Each row has a class, written as a number after it; each block has new classes, again numbered from 0 up.
[ 0.38  0.52 -1.02 -0.09  0.15  0.28  1.14 -0.67 -0.60 -0.37 -1.20 -0.23
  0.24  0.38 -0.09  0.28 -1.16  0.04 -0.04 -0.27  0.23  0.65  1.07 -0.58
 -0.13  0.33 -0.66  1.30 -0.26 -0.84  0.35  0.12  0.28  1.23 -0.40 -0.52
 -0.13] -> 3
[ 0.08  1.00 -0.87  0.94  1.17  0.58  0.20  0.31 -0.18  0.07 -1.69  0.19
  1.40 -0.50 -0.97 -0.28 -1.71  0.66  0.52  0.39  0.31  0.90 -1.86 -0.97
 -0.15 -0.58 -0.20  0.17 -0.06 -0.59  0.33  0.21  0.52  1.28  0.55 -1.01
 -0.07] -> 1
[ 0.57  0.26 -0.56 -0.11 -0.10  0.00  1.22 -0.49 -0.33 -0.20  0.36 -0.64
  1.11  1.51  0.86 -0.15 -0.68 -0.52 -0.38 -0.09  0.64 -0.19 -0.39 -0.41
 -1.29  0.83  0.93  0.89 -0.09 -0.83 -0.17  0.07 -0.22 -1.95 -0.94 -0.53
  0.61] -> 3
[ 1.69 -2.72  0.03 -2.49 -0.43 -3.17  1.07 -1.81  2.13 -0.11  2.31 -1.84
 -2.50  6.18  1.00  0.56 -1.69  2.18 -1.54 -1.46  0.67 -1.60  3.43  3.28
 -1.56  2.41  1.98  0.09 -0.01 -1.07 -1.40  0.29 -3.34 -5.09 -2.77  0.69
 -0.94] -> 3
[ 0.12  0.36 -0.90 -0.48 -1.38  1.25  0.78 -0.30 -1.40 -0.68  1.48 -0.62
 -0.60  0.42  1.29  0.24  0.07  3.04 -0.76  0.11 -0.48 -1.60 -0.75 -0.65
 -0.27 -0.32  0.67  1.66  0.01 -0.71  0.31  0.79 -0.28 -0.41 -0.89 -1.11
  0.25] -> 2
[-0.45  0.64  0.37  1.06  1.15 -0.12 -0.58 -0.64  0.25 -0.55 -0.37  0.22
 -2.01  0.22  0.18  0.31 -0.65 -0.40  0.17  0.09 -0.32 -0.08  0.22  0.89
  0.27  1.74  0.06  0.22  0.06 -0.38  1.61  0.75  0.12 -0.05 -0.51 -0.07
 -0.12] -> 0
[-0.29  0.07 -1.06 -0.67 -1.55  2.19  0.91 -0.25 -1.85 -0.94 -1.08 -0.56
  0.06 -0.07  1.36  0.09  0.63  1.00 -0.03 -0.58 -0.06 -0.04 -2.36 -0.35
 -0.37 -1.89  0.34  2.28  0.13 -0.90 -2.74  0.78  0.19  3.90 -0.34 -2.24
 -0.36] -> 2
[ 0.04  0.53 -1.05 -0.35 -0.93  2.34  1.04  0.84 -2.44 -0.32 -0.35 -0.48
  0.15  0.28  1.98 -0.42  0.21  0.29 -0.33 -0.53 -0.59  0.50 -1.55 -0.41
 -0.50 -1.48  0.32  1.21 -0.36 -0.29  0.14  0.47 -0.03  0.09 -1.24 -0.81
  0.13] -> 2
[ 0.17  0.88 -0.55  0.58  0.96 -0.34 -0.40 -0.62 -0.25  0.31 -1.09 -0.39
  0.53  0.67 -0.69 -0.04 -0.18 -0.24  0.42  0.44  0.27  0.45 -0.60 -0.59
 -0.68  0.20 -0.16  0.54 -0.53 -0.16  0.20  0.97  0.48  1.59  0.79 -0.58
  0.38] -> 1
[ 0.48 -1.18  0.90  0.68  1.23 -0.14  0.76 -0.77 -0.01 -0.68 -0.52 -0.05
 -0.57 -0.29  0.32  0.12 -0.39 -0.23  0.46 -0.17 -0.42  0.07 -0.49  0.02
  1.10  0.58 -0.14  0.78  0.16  0.22  0.04 -1.45 -0.04  1.35 -0.12 -0.80
 -0.21] -> 0
[-0.60  0.15  0.09 -0.58  0.13 -0.57  0.63  0.23 -0.98  0.06  0.14 -0.34
  0.66  1.02  0.66 -0.23  0.49  0.86 -0.58  0.35  0.48 -0.33  0.10  0.08
 -0.82  1.12  0.49  0.10 -0.04 -0.48 -0.27  0.04 -0.18 -1.07 -0.56 -0.12
  0.09] -> 1
[ 1.30 -1.11  1.31 -1.84 -0.47 -2.57  0.67 -2.12  1.54 -0.62  2.35  0.02
 -2.53  3.62  0.25 -0.05 -0.85  0.86 -1.27 -0.88  0.83 -1.34  3.75  2.31
 -0.83  2.53  1.17 -0.21  0.13 -0.39 -0.10 -0.62 -1.89 -3.63 -1.82  1.33
 -0.72] -> 0
[ 0.21  0.35  1.59  0.28  0.81 -0.05  0.88 -0.74 -0.76 -0.45 -1.10 -0.39
  0.20  1.22  0.22  0.70 -1.55 -0.29 -0.64  0.86  0.00  0.20 -0.40  0.67
 -0.72  0.71  0.77  1.01 -0.33 -1.11 -0.20 -0.33  0.15  0.22 -1.08 -0.64
 -0.39] -> 3
[-0.13  1.63 -1.18  0.67 -0.41  2.82  1.01 -0.08 -1.75 -0.76 -1.57  0.01
  0.73 -0.67  1.43  0.15  0.14 -1.49  0.57 -0.60 -0.02  0.02 -2.45 -1.24
  0.04 -1.55  0.15  3.39 -0.37 -1.05 -0.37  0.83  1.11  2.03  0.34 -1.02
  0.15] -> 2
[ 0.31  0.47  0.68  0.00 -0.36 -0.57 -0.10 -0.40  0.45 -0.11  0.83 -0.01
 -0.55 -0.06 -0.67  0.47 -0.90  0.10 -0.51  0.24 -0.15  0.18  0.46  0.01
  0.35  0.10 -0.20 -0.19  0.00 -0.58 -0.16 -0.10 -0.64  0.43 -1.01  0.01
  0.15] -> 0
[ 1.07  0.77  0.56  0.53  1.84 -0.25 -0.06 -1.08  0.76 -0.56 -0.45  0.59
 -0.01 -0.40 -0.16 -0.30 -0.49 -0.65 -0.18  0.08 -0.06  0.56 -0.51 -0.43
  0.91  0.95 -0.34  0.64 -0.65 -0.50 -0.36 -0.71  0.50  1.17 -0.01 -0.95
  0.53] -> 0
[ 0.52 -0.11 -1.51 -0.23 -0.31 -0.42  0.07  0.12 -0.01  0.42 -0.28 -0.32
 -0.01  1.24 -0.57 -0.62 -0.58  0.03  0.00 -0.59  0.29  0.27 -0.57  0.38
 -1.42  0.68  0.38 -0.87 -0.01 -0.41 -0.51  0.41 -0.49 -1.24 -0.60 -0.67
 -0.14] -> 1
[ 0.63  0.44 -0.57  0.67  2.97  0.45  0.65 -0.24 -0.49  0.02 -1.22 -0.40
  0.55 -0.04  0.67  0.33 -1.70 -0.48  0.01  0.16  0.39  0.60 -1.00 -0.43
  0.52  0.20 -0.04  0.93  0.03 -0.73 -0.18  0.30 -0.19  0.05 -0.10 -0.84
 -0.07] -> 3
[ 0.02 -0.43  0.77 -0.28 -0.06 -0.77  1.14 -0.59  1.03 -0.99 -0.03  0.08
 -1.49  0.85  0.77  0.34 -1.56  0.11 -0.40  0.19  0.30 -0.16  1.09  0.79
  0.05  1.11  1.00  0.22  0.59  0.47  0.06  0.10 -1.06 -1.50 -0.62  0.14
 -0.25] -> 0
[-0.05  0.90 -1.58  0.88 -0.93  2.47  0.47 -0.19 -1.91 -0.12 -0.69 -0.51
  0.55  0.98  1.47  0.09  0.05  0.49 -0.58  0.37 -0.52 -0.10 -0.99 -1.52
  0.22 -1.39 -0.26  1.36 -0.33 -0.37 -0.20  0.57  0.77  1.12 -0.39 -1.46
 -0.20] -> 2
[-0.73 -0.25 -0.68 -0.52  0.63 -0.24  0.47  1.01 -0.47  0.10 -0.54 -0.29
  1.33  0.63 -0.09 -0.10 -0.44  0.54 -0.02  0.58  0.57  0.19 -0.34 -0.67
 -0.95  0.21  0.05  0.34 -0.09 -0.79 -0.06  0.26 -1.04 -0.33 -0.40 -0.46
 -0.19] -> 1
[ 0.91  0.22 -0.01  0.53  1.19 -0.18  0.96 -0.77 -0.10 -0.26 -0.77  0.81
  0.07 -0.12 -0.16  0.49  0.10 -1.37 -0.71 -0.17  0.03  0.02 -0.32 -0.69
 -0.04  1.04 -0.20  0.29  0.10 -0.48  0.22 -0.22  0.11  0.77 -0.04 -0.73
  0.24] -> 0
[-0.35 -0.65 -0.91 -0.76 -0.43 -1.20  0.26  0.07  0.37  0.22  1.77 -0.44
 -0.50  2.50 -0.17  0.07 -0.66  1.04 -0.57 -0.69  0.73 -0.38  1.02  0.20
 -1.22  1.96  0.78  0.26  0.11 -0.64 -0.73  0.66 -1.38 -1.69 -1.20 -0.10
 -0.46] -> 1
[-0.26 -1.47 -0.05 -1.34 -1.98  0.80  0.79 -1.22 -0.84 -0.39  1.40 -0.26
 -1.37  2.39  1.84  0.41  1.19  1.60 -0.56 -0.89 -0.10 -0.82 -0.74  0.21
 -0.42  0.36  1.04  0.59  0.09 -0.73  1.43  1.21 -1.03 -1.59 -1.78 -0.69
 -0.35] -> 2
[-0.17  2.15  0.11  2.55  2.65  2.37  0.43  0.14 -1.27 -0.70 -1.46  1.10
  1.30 -4.50 -0.19 -0.22 -0.62 -1.27 -0.51  0.29 -0.88  0.69 -2.65 -2.41
  0.61 -0.78 -0.96  0.75  0.21 -0.45  0.13 -0.26  1.43  4.82  2.09 -2.44
  0.55] -> 0
[-0.11  0.41 -1.05  0.55  1.09  1.18  0.32 -0.41 -0.74 -1.28 -1.25  0.09
 -0.39  0.01 -0.72  0.07 -1.14  0.06  0.21  0.06  0.11  0.42  0.57 -0.64
 -0.72 -0.20  0.68  1.59  0.03 -0.73 -0.50 -0.20  0.59  0.59 -0.11 -1.27
  0.74] -> 3
[ 0.12 -0.86 -0.57 -0.46 -1.96  2.37  1.53 -0.12 -1.34  0.36  0.43  1.64
 -0.71  1.53  2.13 -0.37 -0.15  1.38 -0.05 -0.60  0.07 -0.84  0.47  0.79
 -0.28 -1.12  0.93  1.32 -0.70 -0.59 -1.06  0.80 -0.59 -0.91 -1.53 -0.59
  0.11] -> 2

A new block, with new classes numbered from 0.
[-0.37 -0.19 -0.42 -0.09 -0.30 -0.22 -0.40 -0.91  0.10  0.88 -0.27  0.22
  0.61 -0.36  0.12  0.16  0.53 -0.32 -0.38  0.01  0.32 -0.22  0.12 -1.23
 -0.39 -0.48 -0.18  0.08 -0.03  0.44 -0.82  0.37 -0.25  0.51  0.71 -0.03
  0.56] -> 3
[-0.64 -1.23 -0.69  0.57  1.21 -0.99  0.39 -0.77 -0.31  0.28 -1.65  0.33
  0.76 -0.79  1.04  2.13  0.86 -0.19 -0.72  0.37  0.56 -0.21  0.19 -2.46
 -0.27  0.35 -0.12  0.05 -0.20  0.75 -0.71 -0.10  0.19  0.20  1.47  0.27
  0.50] -> 2
[-0.30 -0.69 -0.41  0.37  0.57 -0.10  0.20 -0.03 -0.35  0.05 -0.49 -0.32
  0.77 -0.76  0.42  0.93 -0.22 -0.27 -0.38 -0.15  0.18  0.14  0.48 -2.26
  0.03  0.37 -0.55  0.10 -0.08  0.46  0.59  0.50  0.01  0.21  0.92  0.45
  0.68] -> 0
[-0.18 -0.02  0.26  0.12  0.32  0.88 -0.40  0.54 -0.56 -0.68 -0.39 -0.49
  0.40 -0.51  0.34  1.05 -0.46 -0.02 -0.19 -0.20  0.43  0.49  0.41 -0.75
 -0.49 -0.26 -0.02 -0.04 -0.10  0.38  0.87  0.09  0.03 -0.43  0.38  0.32
  0.14] -> 1
[-0.10 -0.27 -0.16  0.25  0.19  0.34 -0.07  0.17 -0.01 -0.25 -0.15 -0.19
  0.13 -0.12  0.28  0.46 -0.03 -0.14 -0.13  0.04  0.51  0.36  0.20 -0.63
 -0.29 -0.07  0.12  0.09 -0.16  0.33 -0.03 -0.16 -0.02 -0.62  0.14  0.29
 -0.38] -> 1
[-0.26 -0.24 -0.12  0.32  0.55 -0.35 -0.15 -0.26 -0.26 -0.23 -0.87 -0.08
  0.36 -0.39  0.40  0.69 -0.02 -0.45 -0.26  0.01  0.12  0.13  0.42 -0.95
  0.13  0.02 -0.09  0.21 -0.77  0.35  0.27 -0.06  0.02 -0.12  0.72  0.11
  0.06] -> 2
[-0.46 -0.60 -0.88  0.08 -0.08 -1.18  0.51 -0.84  0.32  0.95 -0.07  0.36
  0.19 -0.08  0.14 -0.51  0.75 -0.30 -0.16  0.04 -0.24 -0.61  0.45 -1.39
  0.05  0.27 -0.12  0.03  0.02 -0.42 -0.92  0.55 -0.05  0.70  0.87  0.08
  0.73] -> 3
[-0.17 -0.50 -0.47  0.23  0.21 -0.60  0.44 -0.69 -0.04  0.95 -0.47  0.40
  0.41 -0.38  0.39  0.15  0.59 -0.10 -0.40  0.22  0.15 -0.58  0.04 -1.74
 -0.21  0.14 -0.27  0.03 -0.07  0.02 -0.91  0.49  0.07  0.21  1.03  0.42
  0.90] -> 3
[-0.06  0.10  0.02  0.01  0.15  0.11 -0.43  0.43  0.06 -0.13  0.45 -0.18
 -0.07 -0.09  0.04 -0.07 -0.33 -0.09 -0.05 -0.14 -0.07  0.28  0.23  0.21
  0.11  0.09 -0.24 -0.05 -0.42 -0.22  0.41  0.17  0.15  0.06 -0.08  0.24
  0.07] -> 0
[ 0.36  0.08 -0.10 -0.17 -0.39  0.76 -0.17  0.67 -0.20 -0.15  0.77 -0.69
  0.48 -0.07  0.11  0.68 -0.79 -0.04 -0.21 -0.41  0.68  0.53  0.35 -2.00
  0.33 -0.33 -0.65 -0.07 -0.05 -0.30  1.22  0.79  0.21  0.23  0.10  0.81
  0.57] -> 0
[ 0.18  0.18  0.10 -0.36 -0.39  0.44 -0.19  0.34 -0.18 -0.22  1.04 -0.65
  0.28 -0.14 -0.22  0.34 -0.94 -0.19  0.00 -0.34  0.59  0.07  0.36 -0.74
  0.42 -0.49 -0.81 -0.18 -0.06 -0.24  1.23  0.34  0.27  0.12 -0.19  0.27
  0.47] -> 0
[ 0.10  0.27  0.38  0.03  0.09  1.37 -0.30  1.15 -0.36 -1.06  0.39 -0.43
  0.31 -0.06 -0.47  0.89 -1.07 -0.01  0.07 -0.46  0.39  1.12  0.24  0.11
  0.57 -0.50 -0.05 -0.39 -0.15  0.00  1.37 -0.15  0.21 -0.36 -0.61  0.22
 -0.05] -> 0
[-0.38 -0.56 -0.80  0.30  0.48 -0.34  0.46 -0.56  0.22  1.27 -0.45  0.00
  0.42 -0.58  0.45  0.42  0.41 -0.15 -0.35 -0.15 -0.01 -0.38  0.35 -1.77
 -0.12 -0.48 -0.29  0.17  0.25 -0.05 -0.28  0.31 -0.09  0.37  0.94  0.52
  0.83] -> 3
[-0.21 -0.01  0.28  0.16  1.01  0.24 -0.09  0.38 -0.76 -0.86 -0.48 -0.43
 -0.13 -0.61  0.42  0.76 -0.58  0.08  0.16 -0.87 -0.04  0.28  0.35 -0.35
  0.16 -0.30  0.10 -0.11  0.12  0.02  0.87 -0.20  0.23 -0.30  0.31  0.29
  0.25] -> 1
[-0.46 -0.80 -0.08  0.74  1.02 -0.34  0.21 -0.32 -0.31 -1.00 -1.77  0.03
  0.15 -0.88  0.57  1.15  0.40 -0.25 -0.07  0.61  0.32 -0.27  0.27 -0.96
 -0.11  0.03 -0.38 -0.06  0.13  0.68 -0.50 -0.47 -0.05 -0.16  0.68  0.36
  0.00] -> 2
[-0.32 -0.85 -0.45  0.05 -0.07 -0.60  0.28 -0.44  0.02  0.53 -0.05  0.07
  0.64 -0.33  0.20  0.23  0.20  0.09 -0.26 -0.01 -0.01  0.34  0.22 -1.53
 -0.13  0.10 -0.29  0.08 -0.02 -0.23 -0.26  0.70  0.08  0.44  0.50  0.19
  0.59] -> 3
[-0.02 -0.01 -0.57 -0.14 -0.41  0.24  0.19 -0.46 -0.20  0.50  0.41 -0.36
  0.49 -0.03  0.21  0.34  0.02  0.03 -0.13 -0.02  0.37  0.08  0.32 -1.06
  0.03 -0.42 -0.58  0.17 -0.16  0.25  0.08  0.66 -0.03  0.14  0.06  0.18
  0.31] -> 0
[-0.14  0.02  0.00  0.34  0.70  0.02 -0.13  0.03 -0.13 -0.13 -1.06  0.30
 -0.18 -0.46  0.01  0.07  0.35 -0.04  0.21  1.91 -0.16  0.12 -0.09  0.43
 -0.15  0.14  0.23 -0.33  0.27  0.37 -0.46 -0.70 -0.03 -0.52  0.26 -0.15
 -0.37] -> 1
[-0.28 -0.33 -0.62 -0.10 -0.45 -0.76  0.34 -0.39  0.41  1.18 -0.24  0.24
  0.48 -0.04  0.17 -0.10  0.25 -0.05 -0.03  0.21  0.13 -0.45  0.19 -1.71
 -0.16  0.06  0.05  0.18 -0.05  0.58 -0.66  0.77 -0.28  0.79  0.58 -0.13
  0.82] -> 3
[-0.15 -0.22  0.43  0.14  0.93  0.47 -0.03  0.80 -0.47 -0.96 -0.32 -0.70
  0.25 -0.07  0.53  0.43 -0.91 -0.21 -0.21 -0.18 -0.09  0.45  0.55 -0.82
  0.25  0.34 -0.38 -0.04 -0.16 -0.14  1.20 -0.12 -0.15 -0.17  0.30  0.36
  0.43] -> 0
[-0.36 -0.71 -0.27  0.77  1.32 -0.79  0.20 -1.28 -0.30  0.06 -2.11  0.53
  0.33 -0.74  0.86  0.83  0.94 -0.18 -0.30  0.37  0.09 -0.40  0.23 -1.24
 -0.34  0.63  0.13 -0.04 -0.27  0.76 -0.99 -0.62  0.23 -0.09  1.36 -0.06
  0.00] -> 2
[-0.39 -0.63 -0.20  0.83  1.15 -0.74  0.25 -0.17 -0.36  0.35 -1.20  0.13
  0.18 -0.87  0.58  0.47  0.46 -0.05 -0.28  0.06 -0.44 -0.12  0.12 -1.29
 -0.23  0.55 -0.69  0.29  0.09 -0.11 -0.34  0.11 -0.04  0.00  0.80  0.35
  0.48] -> 2
[ 0.30  0.02 -0.18 -0.52  0.76  0.88 -0.17  0.47 -0.27 -0.50  0.34 -0.41
  0.30 -0.68  0.20  0.95 -0.24  0.03 -0.32 -0.20  0.00  0.49  0.29 -0.64
  0.37 -0.40 -0.17 -0.14  0.10  0.04  0.52  0.29  0.08 -0.11  0.11  0.49
  0.53] -> 1
[-0.06 -0.38 -1.05  0.09 -0.86 -0.42  0.96 -0.85  0.36  1.45  0.19  0.65
  0.82  0.07  0.19 -0.30  1.17 -0.04 -0.26  0.42  0.50 -0.61  0.11 -1.92
 -0.24 -0.16 -0.04  0.00 -0.02  0.50 -1.25  0.82 -0.44  0.84  0.65 -0.08
  0.30] -> 3
[-0.47 -0.54 -0.06  1.28  0.28 -0.56  0.26 -0.32 -0.49  0.47 -0.52  0.02
  0.33 -0.45  0.26  0.45  0.23 -0.31 -0.47  0.05  0.24 -0.20  0.21 -1.51
 -0.07  0.07 -0.27  0.04 -0.26  0.22 -0.26  0.49  0.04  0.03  0.78  0.27
  0.47] -> 3
[-0.22 -0.08 -0.15  0.54 -0.28 -0.07  0.17  0.23 -0.32 -0.21 -0.68  0.06
 -0.22 -0.60 -0.12  0.42  0.06 -0.02 -0.29 -0.13 -0.06  0.43 -0.13 -0.17
  0.08  0.09  0.19 -0.13  0.27 -0.19 -0.13  0.01 -0.15 -0.11  0.49  0.34
  0.09] -> 2
[-0.56 -1.01 -0.48  0.84  1.60 -0.33  0.33 -0.88  0.26  0.02 -2.46  0.52
  0.35 -0.89  0.68  0.92  0.99 -0.49 -0.54  0.53  0.18 -0.62  0.01 -1.19
 -0.35  0.89 -0.19  0.14  0.54  0.63 -1.08 -0.55 -0.01 -0.35  1.31 -0.35
  0.05] -> 2
[-0.31 -0.37  0.30  0.58  1.54  0.13 -0.22  0.23 -0.76 -1.11 -1.31 -0.61
 -0.03 -2.45  0.62  1.14 -0.54 -0.09 -0.18  0.11 -0.45  0.49  0.45 -0.41
  0.40  0.54 -0.43  0.08 -0.15 -0.29  0.77 -0.40  0.28 -0.58  0.34  0.42
  0.00] -> 1
[-0.08 -0.37 -0.90  0.07 -0.16 -0.78  0.50 -0.73  0.23  1.10  0.21  0.80
  0.11 -0.21  0.26 -0.27  0.56  0.04 -0.39 -0.05 -0.06 -0.52  0.09 -1.51
 -0.31  0.31 -0.25 -0.01  0.05 -0.21 -0.62  0.87  0.00  0.38  0.69  0.15
  0.58] -> 3
